Below is a small trained network, with its code and all its weights. Each question gives an input and a target symbol and asks what happens when units are switched off, that is, made to give their printed mean instead of their output.

import numpy as np


def w(rows, s, z=0):
    codes = np.array(rows[::2]) - 128.0
    scale = np.full(codes.shape[1], s)
    scale[-1] = z or s
    return codes * scale


def f(y):
    return np.maximum(y, 0)


def softmax(a):
    e = np.exp(a - a.max(-1, keepdims=True))
    return e / e.sum(-1, keepdims=True)


def log_softmax(a):
    a = a - a.max(-1, keepdims=True)
    return a - np.log(np.exp(a).sum(-1, keepdims=True))


def net(x, mask):
    ids = ['ΞΠΨαβγδεζλμτ'.index(c) for c in x.split()]
    T = len(ids)
    res = E[ids] + P[:T]
    u = 0
    for l in range(2):
        q, k, v = (res @ M[l].T for M in (Q, K, V))
        z = softmax(np.where(np.tri(T) > 0, q @ k.T / 3**0.5, -1e9)) @ v
        res = res + np.where(mask[u], z, O[l][:, -1]) @ O[l][:, :-1]
        u += 1
        y = f(res @ A[l][:, :-1].T + A[l][:, -1])
        res = res + np.where(mask[u : u + 8], y, B[l][:, -1]) @ B[l][:, :-1]
        u += 8
    return log_softmax(res[-1] @ U[:, :-1].T + U[:, -1])


Q, K, V, O, A, B = {}, {}, {}, {}, {}, {}
E = w([
[185,120,177,212,104,184,73,153],'Ξ',
[111,181,163,91,67,95,79,212],'Π',
[181,133,103,110,98,95,105,93],'Ψ',
[104,134,220,150,111,139,68,184],'α',
[157,147,79,146,81,139,81,80],'β',
[120,118,69,146,119,206,114,127],'γ',
[36,139,119,135,140,133,124,167],'δ',
[160,67,77,126,75,33,133,149],'ε',
[121,89,200,154,161,168,81,73],'ζ',
[180,79,109,92,94,138,37,248],'λ',
[79,141,72,60,112,117,113,107],'μ',
[67,91,4,101,87,127,142,149],'τ',
],0.018)
P = w([
[133,160,114,208,135,124,164,126],'0',
[155,154,63,222,195,98,103,152],'1',
[231,66,127,95,218,200,185,122],'2',
[80,133,138,134,55,135,119,138],'3',
[131,126,62,132,148,94,30,161],'4',
[150,19,149,59,186,214,163,109],'5',
[7,96,140,110,5,147,109,118],'6',
[68,85,45,90,114,93,3,155],'7',
[186,29,172,119,180,218,163,109],'8',
],0.014)
Q[0] = w([
[154,73,145,108,185,136,121,178],'L0H1',
[121,157,80,140,171,91,42,128],'L0H1',
[108,55,91,132,107,134,5,169],'L0H1',
],0.016)
K[0] = w([
[143,59,161,89,131,127,164,191],'L0H1',
[89,1,78,21,179,159,128,99],'L0H1',
[53,5,153,55,68,137,61,97],'L0H1',
],0.0097)
V[0] = w([
[140,71,106,96,126,183,122,254],'L0H1',
[93,134,58,114,72,146,147,136],'L0H1',
[87,170,107,99,139,207,113,109],'L0H1',
],0.0086)
O[0] = w([
[119,114,97,254,177,94,247,64,254],'L0H1',
[207,186,165,146,94,56,211,95,166],'L0H1',
[136,214,133,141,252,252,193,49,114],'L0H1',
],0.0088,0.007)
A[0] = w([
[101,215,80,90,116,132,140,145,130],'L0N1',
[191,94,136,105,139,123,151,133,205],'L0N2',
[113,78,141,131,112,92,123,130,100],'L0N3',
[137,119,68,144,91,151,153,133,50],'L0N4',
[91,124,175,169,85,70,155,212,65],'L0N5',
[83,169,168,160,134,141,119,171,179],'L0N6',
[129,77,175,162,85,161,130,92,254],'L0N7',
[130,245,143,139,153,140,85,91,108],'L0N8',
],0.012,0.0053)
B[0] = w([
[192,248,212,88,113,64,146,2,151],'L0N1',
[66,255,46,96,220,156,154,113,187],'L0N2',
[125,143,198,97,176,213,66,181,170],'L0N3',
[216,103,228,117,137,95,113,108,162],'L0N4',
[116,54,119,195,134,163,229,147,213],'L0N5',
[132,246,33,100,112,89,175,151,182],'L0N6',
[130,159,20,54,90,155,134,191,255],'L0N7',
[193,245,184,99,110,159,152,95,157],'L0N8',
],0.007,0.013)
Q[1] = w([
[122,120,226,105,139,104,126,108],'L1H1',
[134,216,110,137,138,79,84,139],'L1H1',
[75,102,200,247,130,92,54,74],'L1H1',
],0.011)
K[1] = w([
[184,162,120,160,121,112,100,148],'L1H1',
[97,119,111,108,158,111,124,104],'L1H1',
[148,138,133,137,246,83,89,170],'L1H1',
],0.013)
V[1] = w([
[11,212,116,92,159,137,27,116],'L1H1',
[5,177,199,90,191,65,191,202],'L1H1',
[135,102,123,98,169,2,105,20],'L1H1',
],0.0069)
O[1] = w([
[76,91,135,135,139,164,93,38,52],'L1H1',
[32,139,110,154,246,70,109,180,136],'L1H1',
[205,70,39,100,134,110,94,78,6],'L1H1',
],0.012,0.013)
A[1] = w([
[169,195,234,91,165,152,148,107,98],'L1N1',
[163,154,85,173,189,202,83,151,82],'L1N2',
[142,179,148,152,61,65,83,188,197],'L1N3',
[59,87,79,110,178,199,188,157,146],'L1N4',
[148,2,115,187,32,132,170,171,189],'L1N5',
[118,169,188,211,154,43,169,62,4],'L1N6',
[97,131,110,104,28,109,53,139,227],'L1N7',
[66,115,184,119,180,185,98,103,102],'L1N8',
],0.008,0.0041)
B[1] = w([
[80,65,181,102,157,143,124,130,196],'L1N1',
[64,117,176,81,101,88,160,124,176],'L1N2',
[98,34,81,160,81,115,106,30,249],'L1N3',
[153,123,128,189,99,85,81,100,237],'L1N4',
[144,143,102,86,254,182,51,103,201],'L1N5',
[129,115,109,139,116,162,132,220,179],'L1N6',
[189,155,113,103,94,104,37,251,153],'L1N7',
[245,98,140,130,149,101,49,152,173],'L1N8',
],0.01,0.018)
U = w([
[128,156,18,143,80,252,129,106,106],'Ξ',
[97,60,74,40,66,75,197,184,132],'Π',
[164,159,30,31,101,123,133,212,112],'Ψ',
[105,153,78,167,94,76,101,68,110],'α',
[204,88,135,167,72,122,122,68,97],'β',
[164,70,178,98,120,184,205,150,180],'γ',
[91,238,40,63,161,124,144,178,132],'δ',
[89,3,44,79,114,114,129,97,119],'ε',
[191,153,139,86,142,108,102,205,84],'ζ',
[198,169,53,156,157,219,166,164,96],'λ',
[117,200,62,88,150,149,137,60,255],'μ',
[243,172,95,161,87,113,199,149,116],'τ',
],0.0057,0.007)

Each question gives the input, a string of symbols that net reads in full, and the target symbol t.
The units are the heads (3 rows each of Q, K, V and O) and the neurons (one row each of A and B). Each row of codes is followed by its name. A weight is (code - 128) times the scale printed after its matrix; where a second scale follows, it is the last column's (O, A, B and U).
mask holds one flag per unit, layer by layer, with each layer's heads first. A switched-off unit (its flag False) gives its mean, the last column of its rows in O or B, instead of its output. The means were averaged over made-up inputs and are rounded, as every weight is.
A unit's drop is (log p(t) with every unit on - log p(t) with that unit switched off) / (log p(t) with every unit on - log p(t) with every unit switched off).
The circuit of an input: a set's keep is (log p(t) with only the set's units on - log p(t) with every unit switched off) / (log p(t) with every unit on - log p(t) with every unit switched off). Starting from the 12 units with the biggest drops (on a tie, the unit counted first), units are removed one at a time, each time the one whose removal leaves the highest keep (on an exact tie, the one counted first), for as long as the keep stays at least 0.8.
circuit, biggest first: the units of the circuit, biggest drop first
most important unit: the unit with the biggest drop
k most important neurons: the k neurons with the biggest drops, biggest first
top k neurons in layer l: the k neurons of layer l with the biggest drops, biggest first
input Ξ μ τ Π α τ, target δ: most important unit => L0N5
input Ξ τ λ Ξ γ β α ε ε, target ζ: 2 most important neurons => (L1N8; L1N3)
input Ξ τ Π Π λ Ξ, target δ: 2 most important neurons => (L0N5; L1N3)
input Π α α α μ Ξ Ξ λ Ψ, target γ: circuit, biggest first => (L1H1; L1N1)
input Π τ μ, target δ: circuit, biggest first => (L0N5; L1H1)
input Ξ Ψ β, target γ: top 2 neurons in layer 0 => (L0N7; L0N2)
input λ Π α μ Ψ Ξ α β α, target ζ: circuit, biggest first => (L1H1; L1N8; L1N3)
input Ξ Ξ Ξ β α δ α τ Ξ, target ζ: top 2 neurons in layer 1 => (L1N8; L1N3)
input Ξ μ α δ, target δ: circuit, biggest first => (L1H1; L1N3)
input τ Ξ Π ε Ξ Π ε Ξ, target ε: 3 most important neurons => (L1N3; L1N5; L0N5)
input Ψ Ξ Π Ψ Ξ β μ μ, target μ: circuit, biggest first => (L0H1; L0N1)
input γ μ β ε ζ α Ξ, target Ξ: circuit, biggest first => (L0N7; L1H1; L1N2)
input Ψ ε Ξ Ξ γ Ξ γ, target γ: circuit, biggest first => (L0H1; L1N1; L0N8; L0N4)
input β α δ, target Ξ: circuit, biggest first => (L1H1; L0H1)
input Ξ Ξ τ, target γ: 4 most important neurons => (L0N4; L0N7; L1N1; L1N3)
input ζ δ Ξ, target β: circuit, biggest first => (L0H1; L1H1; L1N8; L1N4)
input λ ε τ, target τ: circuit, biggest first => (L0H1; L1H1)
input Ξ Ξ μ Ξ δ, target μ: circuit, biggest first => (L1H1; L0H1)
input ε δ α μ Π ε Ξ Π, target ε: most important unit => L0H1
input ε Ψ α λ Ξ α μ γ, target μ: 3 most important neurons => (L0N1; L1N3; L0N5)
input Ξ ε ε Ξ δ, target ε: top 2 neurons in layer 0 => (L0N2; L0N7)
